Here is a tiny trained network, its code and every weight. The questions are about switching its units off for an input and a class, where a switched-off unit gives its printed mean instead of its output.

import numpy as np


def w(rows, s, z=0):
    codes = np.array(rows[::2]) - 128.0
    scale = np.full(codes.shape[1], s)
    scale[-1] = z or s
    return codes * scale


def f(y):
    return np.maximum(y, 0)


def log_softmax(a):
    a = a - a.max(-1, keepdims=True)
    return a - np.log(np.exp(a).sum(-1, keepdims=True))


def net(x, mask):
    res = np.array(x, float).reshape(1, 8) / 4 @ E
    y = f(res @ A[0][:, :-1].T + A[0][:, -1])
    res = res + np.where(mask, y, B[0][:, -1]) @ B[0][:, :-1]
    return log_softmax(res[-1] @ U[:, :-1].T + U[:, -1])


A, B = {}, {}
E = w([
[255,166,107,119,179],'x0',
[129,127,128,129,128],'x1',
[144,120,203,229,136],'x2',
[128,128,127,128,129],'x3',
[132,83,205,60,160],'x4',
[77,130,88,160,243],'x5',
[162,10,70,155,124],'x6',
[128,128,129,128,128],'x7',
],0.0082)
A[0] = w([
[135,110,136,129,105,31],'neuron 0',
[68,129,111,148,95,52],'neuron 1',
[152,128,156,104,56,15],'neuron 2',
[102,123,143,128,94,3],'neuron 3',
[203,150,95,130,150,47],'neuron 4',
[144,113,164,104,81,82],'neuron 5',
[140,92,159,96,149,53],'neuron 6',
[123,68,220,53,178,5],'neuron 7',
[113,144,76,81,135,66],'neuron 8',
[137,106,185,141,143,91],'neuron 9',
[103,235,183,99,136,49],'neuron 10',
[135,136,121,116,131,66],'neuron 11',
[118,127,117,135,160,56],'neuron 12',
[164,122,141,115,53,32],'neuron 13',
[121,80,229,45,172,39],'neuron 14',
[117,215,130,127,115,34],'neuron 15',
[129,146,126,128,170,67],'neuron 16',
[90,155,82,154,243,54],'neuron 17',
[37,121,145,144,87,35],'neuron 18',
[169,151,140,98,159,74],'neuron 19',
[150,159,79,161,108,75],'neuron 20',
[131,185,75,191,88,37],'neuron 21',
[88,171,67,186,66,41],'neuron 22',
[123,159,82,173,100,214],'neuron 23',
[187,160,132,122,18,54],'neuron 24',
[191,139,144,111,162,69],'neuron 25',
[106,211,162,126,127,70],'neuron 26',
[161,59,81,158,117,41],'neuron 27',
[121,157,169,121,134,104],'neuron 28',
[136,116,233,229,137,60],'neuron 29',
[138,85,101,142,110,101],'neuron 30',
[229,158,139,107,178,92],'neuron 31',
[6,66,170,111,85,41],'neuron 32',
[147,134,139,136,73,83],'neuron 33',
[161,6,97,143,123,38],'neuron 34',
[93,136,60,17,118,12],'neuron 35',
[191,161,128,137,147,48],'neuron 36',
[121,149,86,69,99,105],'neuron 37',
[165,155,96,140,133,52],'neuron 38',
[170,128,120,134,138,58],'neuron 39',
[110,128,130,132,179,85],'neuron 40',
[148,141,152,192,121,71],'neuron 41',
[104,127,114,134,174,61],'neuron 42',
[122,120,127,142,159,92],'neuron 43',
[156,124,151,106,72,37],'neuron 44',
[154,139,151,126,82,107],'neuron 45',
[132,143,139,192,119,70],'neuron 46',
[78,112,124,139,209,48],'neuron 47',
],0.015,0.0069)
B[0] = w([
[117,129,134,122,103,134],'neuron 0',
[167,169,147,142,140,170],'neuron 1',
[88,118,185,127,107,186],'neuron 2',
[127,156,154,118,119,140],'neuron 3',
[177,186,147,123,137,193],'neuron 4',
[97,111,173,129,117,184],'neuron 5',
[118,121,104,145,163,153],'neuron 6',
[95,101,99,159,243,200],'neuron 7',
[168,80,107,83,132,177],'neuron 8',
[133,99,103,107,158,168],'neuron 9',
[95,148,37,174,42,241],'neuron 10',
[139,134,129,118,128,131],'neuron 11',
[107,121,153,129,128,140],'neuron 12',
[95,97,181,131,110,193],'neuron 13',
[82,122,102,155,246,216],'neuron 14',
[97,139,53,158,111,191],'neuron 15',
[118,129,157,136,113,149],'neuron 16',
[46,81,234,124,99,223],'neuron 17',
[186,198,165,127,111,200],'neuron 18',
[160,168,130,135,132,172],'neuron 19',
[141,144,126,151,197,181],'neuron 20',
[105,92,103,130,231,197],'neuron 21',
[115,143,120,155,253,201],'neuron 22',
[116,138,130,139,160,241],'neuron 23',
[53,101,210,134,120,254],'neuron 24',
[171,164,152,136,136,181],'neuron 25',
[112,136,58,174,79,209],'neuron 26',
[106,138,58,166,86,192],'neuron 27',
[117,121,87,156,108,173],'neuron 28',
[201,56,89,11,99,238],'neuron 29',
[110,144,79,136,104,176],'neuron 30',
[192,205,173,142,107,237],'neuron 31',
[213,236,183,148,103,250],'neuron 32',
[102,115,166,126,124,181],'neuron 33',
[87,157,39,171,51,223],'neuron 34',
[192,53,89,34,106,216],'neuron 35',
[165,173,146,115,135,180],'neuron 36',
[172,74,115,75,117,204],'neuron 37',
[146,155,130,128,166,160],'neuron 38',
[145,153,122,137,119,150],'neuron 39',
[102,112,165,136,106,159],'neuron 40',
[173,77,111,88,127,175],'neuron 41',
[103,112,167,137,115,155],'neuron 42',
[122,113,148,118,113,147],'neuron 43',
[97,114,173,127,112,176],'neuron 44',
[99,114,169,125,111,190],'neuron 45',
[146,92,99,83,140,167],'neuron 46',
[82,116,201,130,86,185],'neuron 47',
],0.041,0.0087)
U = w([
[157,185,145,191,94,93],'0',
[7,50,186,180,59,99],'1',
[45,106,3,233,32,106],'2',
[68,81,76,204,220,253],'3',
[147,26,73,82,82,71],'4',
],0.0052,0.0059)

Each question gives the input, the list of numbers given to net, and the class t.
The units are the neurons (one row each of A and B). Each row of codes is followed by its name. A weight is (code - 128) times the scale printed after its matrix; where a second scale follows, it is the last column's (A, B and U).
mask holds one flag per neuron, in row order. A switched-off neuron (its flag False) gives its mean, the last column of its row in B, instead of its output. The means were averaged over made-up inputs and are rounded, as every weight is.
A unit's drop is (log p(t) with every unit on - log p(t) with that unit switched off) / (log p(t) with every unit on - log p(t) with every unit switched off).
The circuit of an input: a set's keep is (log p(t) with only the set's units on - log p(t) with every unit switched off) / (log p(t) with every unit on - log p(t) with every unit switched off). Starting from the 12 units with the biggest drops (on a tie, the unit counted first), units are removed one at a time, each time the one whose removal leaves the highest keep (on an exact tie, the one counted first), for as long as the keep stays at least 0.8.
units of the circuit, in order: the units of the circuit, biggest drop first
top k neurons: the k neurons with the biggest drops, biggest first
drop when u is switched off: that unit's drop, to one decimal
input [6,-5,-8,-4,4,-3,3,-3], class 4: top 2 neurons	[neuron 35; neuron 32]
input [2,-8,0,4,-2,3,0,8], class 1: units of the circuit, in order	[neuron 17]
input [-4,-8,6,-6,5,1,3,-8], class 4: top 2 neurons	[neuron 29; neuron 22]
input [-6,5,-1,4,-1,6,7,0], class 2: top 3 neurons	[neuron 34; neuron 27; neuron 24]
input [2,-4,-7,-4,8,-7,6,-4], class 3: top 2 neurons	[neuron 14; neuron 7]
input [-6,6,-8,0,2,-7,-1,6], class 4: top 3 neurons	[neuron 35; neuron 37; neuron 17]
input [1,1,4,0,-2,1,4,5], class 2: top 2 neurons	[neuron 35; neuron 34]
input [0,3,5,1,-5,3,-5,8], class 2: top 3 neurons	[neuron 10; neuron 26; neuron 35]
input [-4,6,-6,1,-7,7,6,8], class 1: top 2 neurons	[neuron 17; neuron 47]
input [7,-4,7,3,4,8,4,0], class 1: top 2 neurons	[neuron 17; neuron 32]
input [3,-6,4,4,5,6,6,7], class 1: top 2 neurons	[neuron 17; neuron 47]
input [5,-2,-6,6,7,-4,3,-4], class 3: top 3 neurons	[neuron 14; neuron 7; neuron 29]
input [-5,0,6,2,-7,-5,5,-4], class 3: top 2 neurons	[neuron 22; neuron 21]
input [3,-8,6,7,-7,2,1,4], class 3: units of the circuit, in order	[neuron 21]
input [-1,5,5,-6,5,4,1,2], class 3: drop when neuron 18 is switched off	0.1
input [-1,-6,-4,3,6,-5,2,7], class 3: drop when neuron 11 is switched off	0.0
input [-8,0,1,-8,-7,-4,6,-8], class 0: drop when neuron 32 is switched off	1.2
